Below is a small trained network, with its code and all its weights. Each question gives an input and a target symbol and asks what happens when units are switched off, that is, made to give their printed mean instead of their output.

import numpy as np


def w(rows, s, z=0):
    codes = np.array(rows[::2]) - 128.0
    scale = np.full(codes.shape[1], s)
    scale[-1] = z or s
    return codes * scale


def f(y):
    return y / 2 * (1 + np.tanh(0.7978845608 * (y + 0.044715 * y**3)))


def softmax(a):
    e = np.exp(a - a.max(-1, keepdims=True))
    return e / e.sum(-1, keepdims=True)


def log_softmax(a):
    a = a - a.max(-1, keepdims=True)
    return a - np.log(np.exp(a).sum(-1, keepdims=True))


def net(x, mask):
    ids = ['ΞΠΩζημτ'.index(c) for c in x.split()]
    T = len(ids)
    res = E[ids] + P[:T]
    u = 0
    for l in range(2):
        r = res
        for j in range(2):
            rows = slice(2 * j, 2 * j + 2)
            q, k, v = (r @ M[l][rows].T for M in (Q, K, V))
            z = softmax(np.where(np.tri(T) > 0, q @ k.T / 2**0.5, -1e9)) @ v
            o = O[l][rows]
            res = res + np.where(mask[u + j], z, o[:, -1]) @ o[:, :-1]
        u += 2
        y = f(res @ A[l][:, :-1].T + A[l][:, -1])
        res = res + np.where(mask[u : u + 8], y, B[l][:, -1]) @ B[l][:, :-1]
        u += 8
    return log_softmax(res[-1] @ U[:, :-1].T + U[:, -1])


Q, K, V, O, A, B = {}, {}, {}, {}, {}, {}
E = w([
[149,230,110,163],'Ξ',
[136,172,253,96],'Π',
[228,28,215,252],'Ω',
[131,213,55,156],'ζ',
[75,134,125,144],'η',
[122,80,144,76],'μ',
[121,93,63,101],'τ',
],0.0066)
P = w([
[85,100,100,87],'0',
[92,218,204,237],'1',
[228,111,146,77],'2',
[70,182,194,236],'3',
[230,88,140,81],'4',
[62,182,201,247],'5',
[223,63,142,87],'6',
[62,184,192,255],'7',
[232,64,139,95],'8',
[37,206,191,228],'9',
],0.0056)
Q[0] = w([
[117,88,102,151],'0.h0',
[119,104,100,118],'0.h0',
[254,13,170,77],'0.h1',
[192,52,222,199],'0.h1',
],0.0056)
K[0] = w([
[130,136,114,169],'0.h0',
[140,152,100,153],'0.h0',
[187,2,130,129],'0.h1',
[169,69,163,206],'0.h1',
],0.0073)
V[0] = w([
[148,72,221,57],'0.h0',
[84,97,30,34],'0.h0',
[172,88,255,164],'0.h1',
[167,164,231,252],'0.h1',
],0.0046)
O[0] = w([
[163,4,205,129,173],'0.h0',
[3,110,83,51,34],'0.h0',
[253,40,209,235,229],'0.h1',
[176,158,228,254,249],'0.h1',
],0.0042,0.002)
A[0] = w([
[83,170,186,173,124],'0.n0',
[85,163,69,228,69],'0.n1',
[108,28,127,46,183],'0.n2',
[209,12,77,75,196],'0.n3',
[69,172,164,161,212],'0.n4',
[82,200,207,181,63],'0.n5',
[138,60,162,212,254],'0.n6',
[41,141,3,46,209],'0.n7',
],0.007,0.0027)
B[0] = w([
[107,101,52,164,183],'0.n0',
[99,99,218,139,134],'0.n1',
[100,57,162,43,139],'0.n2',
[254,43,124,77,170],'0.n3',
[63,125,70,182,190],'0.n4',
[114,92,52,119,190],'0.n5',
[145,114,129,219,254],'0.n6',
[3,188,66,87,132],'0.n7',
],0.0066,0.0049)
Q[1] = w([
[236,152,216,50],'1.h0',
[254,165,208,20],'1.h0',
[17,141,113,156],'1.h1',
[48,134,91,163],'1.h1',
],0.0074)
K[1] = w([
[237,78,224,219],'1.h0',
[231,102,198,219],'1.h0',
[32,208,44,70],'1.h1',
[2,240,23,32],'1.h1',
],0.0053)
V[1] = w([
[134,8,195,60],'1.h0',
[183,30,241,235],'1.h0',
[112,179,59,25],'1.h1',
[102,122,113,3],'1.h1',
],0.0048)
O[1] = w([
[88,136,255,165,219],'1.h0',
[45,122,120,203,178],'1.h0',
[205,108,142,53,8],'1.h1',
[192,87,188,56,52],'1.h1',
],0.0059,0.0015)
A[1] = w([
[194,46,108,97,124],'1.n0',
[54,144,94,140,77],'1.n1',
[103,182,156,107,253],'1.n2',
[151,112,207,132,164],'1.n3',
[197,96,27,114,209],'1.n4',
[159,118,252,113,174],'1.n5',
[2,176,109,177,119],'1.n6',
[7,171,109,181,115],'1.n7',
],0.0068,0.0048)
B[1] = w([
[192,38,103,82,177],'1.n0',
[150,71,196,88,144],'1.n1',
[14,211,149,177,185],'1.n2',
[119,194,175,122,196],'1.n3',
[168,131,2,123,187],'1.n4',
[92,198,250,104,220],'1.n5',
[140,26,156,117,252],'1.n6',
[139,20,151,122,254],'1.n7',
],0.0058,0.0052)
U = w([
[145,215,89,148,185],'Ξ',
[43,255,229,122,167],'Π',
[62,74,123,147,143],'Ω',
[138,197,33,151,194],'ζ',
[85,108,99,102,141],'η',
[214,81,228,60,4],'μ',
[235,55,62,81,35],'τ',
],0.0053,0.0029)

Each question gives the input, a string of symbols that net reads in full, and the target symbol t.
The units are the heads (2 rows each of Q, K, V and O) and the neurons (one row each of A and B). Each row of codes is followed by its name. A weight is (code - 128) times the scale printed after its matrix; where a second scale follows, it is the last column's (O, A, B and U).
mask holds one flag per unit, layer by layer, with each layer's heads first. A switched-off unit (its flag False) gives its mean, the last column of its rows in O or B, instead of its output. The means were averaged over made-up inputs and are rounded, as every weight is.
A unit's drop is (log p(t) with every unit on - log p(t) with that unit switched off) / (log p(t) with every unit on - log p(t) with every unit switched off).
unit that matters most: the unit with the biggest drop
top k neurons: the k neurons with the biggest drops, biggest first
k most important neurons of layer l: the k neurons of layer l with the biggest drops, biggest first
heads that matter: for each layer, one digit per head in row order, 1 if its drop is at least 0.15 and else 0, layers parted by /
drop of u: that unit's drop, to one decimal
input Π Ω τ τ Π ζ Ω η τ, target Ω: heads that matter => 01 / 11
input ζ Π Π τ τ τ, target τ: most important neuron of layer 0 => [0.n7]
input ζ Π Ω Π Π Ξ μ Ω, target τ: heads that matter => 11 / 10
input μ Ω τ Π μ Ω Ω ζ μ τ, target Π: 2 most important neurons of layer 0 => [0.n7 0.n2]
input η Π Ξ Ω μ Ω Π ζ η, target Ω: heads that matter => 01 / 11
input Ξ μ Π Ξ τ Π Π Π, target ζ: heads that matter => 11 / 10
input μ Π μ Π μ ζ τ ζ, target Π: top 4 neurons => [0.n7 0.n2 0.n1 0.n3]
input μ Π ζ η, target Π: 2 most important neurons of layer 0 => [0.n7 0.n2]
input μ μ ζ Ω, target Π: 2 most important neurons of layer 0 => [0.n2 0.n3]
input ζ η Π ζ τ Π Π Π η ζ, target τ: 2 most important neurons of layer 0 => [0.n7 0.n6]
input Π Π Π μ Π τ μ Ω τ η, target Ω: heads that matter => 00 / 01
input μ Ω Ω μ Ξ Π μ Ω, target Π: 2 most important neurons of layer 1 => [1.n5 1.n3]
input μ Π η Π μ μ Π Ξ μ μ, target Π: 2 most important neurons of layer 0 => [0.n7 0.n2]
input Π τ μ μ Ξ η μ, target μ: unit that matters most => 0.n3
input η ζ τ τ Ω ζ Π Ω ζ, target Ω: drop of 1.h1 => 0.7
input Π η ζ μ μ Π Ω, target Ω: drop of 1.h0 => 1.0
input Π Π ζ μ Π Π μ Ξ, target Ω: drop of 0.n6 => 0.0
input τ μ ζ Π, target μ: drop of 1.h1 => 1.4
